Below is a small trained network, with its code and all its weights. Each question gives an input and a class and asks what happens when units are switched off, that is, made to give their printed mean instead of their output.

import numpy as np


def w(rows, s, z=0):
    codes = np.array(rows[::2]) - 128.0
    scale = np.full(codes.shape[1], s)
    scale[-1] = z or s
    return codes * scale


def f(y):
    return y / 2 * (1 + np.tanh(0.7978845608 * (y + 0.044715 * y**3)))


def log_softmax(a):
    a = a - a.max(-1, keepdims=True)
    return a - np.log(np.exp(a).sum(-1, keepdims=True))


def net(x, mask):
    res = np.array(x, float).reshape(1, 7) / 4 @ E
    y = f(res @ A[0][:, :-1].T + A[0][:, -1])
    res = res + np.where(mask, y, B[0][:, -1]) @ B[0][:, :-1]
    return log_softmax(res[-1] @ U[:, :-1].T + U[:, -1])


A, B = {}, {}
E = w([
[118,131,133,129,136,115,133],'x0',
[188,8,87,134,127,80,233],'x1',
[131,130,126,129,132,125,125],'x2',
[140,122,123,132,115,147,121],'x3',
[134,249,40,148,25,65,192],'x4',
[125,129,129,123,131,123,129],'x5',
[208,105,217,127,57,22,42],'x6',
],0.011)
A[0] = w([
[98,253,124,145,126,185,48,22],'N1',
[204,132,174,142,89,47,99,91],'N2',
[114,127,55,165,202,159,159,61],'N3',
[98,194,159,138,139,150,89,33],'N4',
[189,55,74,120,129,93,199,66],'N5',
[114,179,133,155,88,89,206,52],'N6',
[141,86,194,178,200,159,110,79],'N7',
[95,111,93,115,117,159,122,40],'N8',
[119,142,144,130,152,107,140,67],'N9',
[144,244,186,82,150,162,92,24],'N10',
[160,107,174,131,102,52,81,92],'N11',
[163,66,65,114,129,99,160,3],'N12',
[148,80,184,104,211,170,100,118],'N13',
[77,192,151,146,106,166,37,14],'N14',
[187,250,78,156,42,74,193,133],'N15',
[112,156,48,99,216,148,178,83],'N16',
[194,56,89,129,142,74,206,49],'N17',
[127,200,60,169,60,84,144,124],'N18',
[125,134,156,141,123,134,150,122],'N19',
[132,65,228,129,213,153,127,89],'N20',
[117,70,197,132,193,168,108,125],'N21',
[155,134,114,56,129,108,109,3],'N22',
[42,138,52,136,199,212,154,93],'N23',
[115,163,158,110,127,151,109,18],'N24',
[142,130,111,175,82,169,118,93],'N25',
[87,149,59,189,131,194,181,90],'N26',
[72,149,94,123,172,165,165,51],'N27',
[161,75,192,135,200,201,94,135],'N28',
[183,100,200,156,50,51,65,76],'N29',
[175,160,215,107,72,89,86,72],'N30',
[170,65,124,159,131,101,208,42],'N31',
[155,135,117,123,138,137,121,117],'N32',
[113,116,178,169,102,80,118,38],'N33',
[102,198,86,120,59,75,173,97],'N34',
[179,195,32,156,69,124,139,95],'N35',
],0.011,0.004)
B[0] = w([
[38,154,186,185,159,139,71,212],'N1',
[198,183,169,92,42,215,237,199],'N2',
[180,153,196,100,56,155,177,196],'N3',
[46,162,195,209,143,117,57,170],'N4',
[17,201,189,243,172,128,40,195],'N5',
[94,123,83,98,137,91,132,180],'N6',
[107,31,68,96,177,98,153,190],'N7',
[136,126,105,142,78,143,151,142],'N8',
[118,100,139,135,119,118,137,124],'N9',
[31,175,195,228,156,150,44,186],'N10',
[214,151,172,106,59,192,188,189],'N11',
[50,152,198,201,127,79,98,166],'N12',
[101,81,49,71,182,63,174,208],'N13',
[31,204,157,216,120,93,65,192],'N14',
[118,20,35,47,212,59,160,249],'N15',
[192,153,181,131,50,209,212,210],'N16',
[54,243,213,253,165,116,1,196],'N17',
[115,61,37,61,173,32,135,215],'N18',
[149,117,125,111,108,124,70,127],'N19',
[111,79,61,80,167,58,136,213],'N20',
[105,84,25,57,171,76,173,207],'N21',
[124,109,155,130,108,92,169,127],'N22',
[252,191,193,99,53,202,206,246],'N23',
[109,96,130,167,118,140,89,144],'N24',
[135,129,127,119,176,159,128,134],'N25',
[174,116,177,71,65,186,184,212],'N26',
[175,199,127,144,43,173,157,191],'N27',
[126,80,53,62,154,49,116,217],'N28',
[210,178,178,116,68,170,202,217],'N29',
[161,161,161,99,71,208,180,196],'N30',
[80,220,206,219,177,113,26,180],'N31',
[118,163,102,140,117,137,138,127],'N32',
[149,136,147,94,34,154,141,151],'N33',
[148,45,60,110,181,64,136,209],'N34',
[105,45,96,80,170,79,145,206],'N35',
],0.0072,0.019)
U = w([
[102,90,52,90,163,94,147,250],'0',
[188,143,199,129,28,187,186,87],'1',
[32,153,208,248,143,128,56,33],'2',
],0.013,0.0021)

Each question gives the input, the list of numbers given to net, and the class t.
The units are the neurons (one row each of A and B). Each row of codes is followed by its name. A weight is (code - 128) times the scale printed after its matrix; where a second scale follows, it is the last column's (A, B and U).
mask holds one flag per neuron, in row order. A switched-off neuron (its flag False) gives its mean, the last column of its row in B, instead of its output. The means were averaged over made-up inputs and are rounded, as every weight is.
A unit's drop is (log p(t) with every unit on - log p(t) with that unit switched off) / (log p(t) with every unit on - log p(t) with every unit switched off).
unit that matters most: the unit with the biggest drop
top k neurons: the k neurons with the biggest drops, biggest first
drop of u: that unit's drop, to one decimal
input [2,4,-5,2,5,-1,2], class 0: unit that matters most => N15
input [1,-7,-6,2,8,6,-3], class 0: top 2 neurons => [N15 N18]
input [-1,-5,-4,-8,3,-6,-5], class 1: top 2 neurons => [N23 N26]
input [0,-6,1,-7,0,-6,-5], class 2: top 2 neurons => [N1 N10]
input [1,8,-3,-6,-7,4,-6], class 2: top 4 neurons => [N17 N5 N31 N15]
input [0,5,2,3,-4,-6,-5], class 1: top 2 neurons => [N23 N15]
input [8,7,3,-1,-6,4,3], class 2: top 3 neurons => [N17 N5 N31]
input [5,8,-6,6,6,-8,4], class 2: top 2 neurons => [N17 N5]
input [0,-5,-8,0,-1,8,4], class 2: top 2 neurons => [N23 N10]
input [8,2,-8,-1,0,8,-2], class 1: top 3 neurons => [N1 N10 N14]
input [-3,8,-7,2,-6,3,-3], class 2: top 2 neurons => [N17 N5]
input [-3,-8,7,6,-8,1,7], class 0: top 2 neurons => [N21 N28]
input [-2,8,-2,-3,-5,-7,0], class 2: drop of N17 => 0.0
input [1,5,1,-2,3,-7,-4], class 2: drop of N5 => 0.3
input [0,1,2,-2,-8,-8,8], class 0: drop of N13 => 2.4
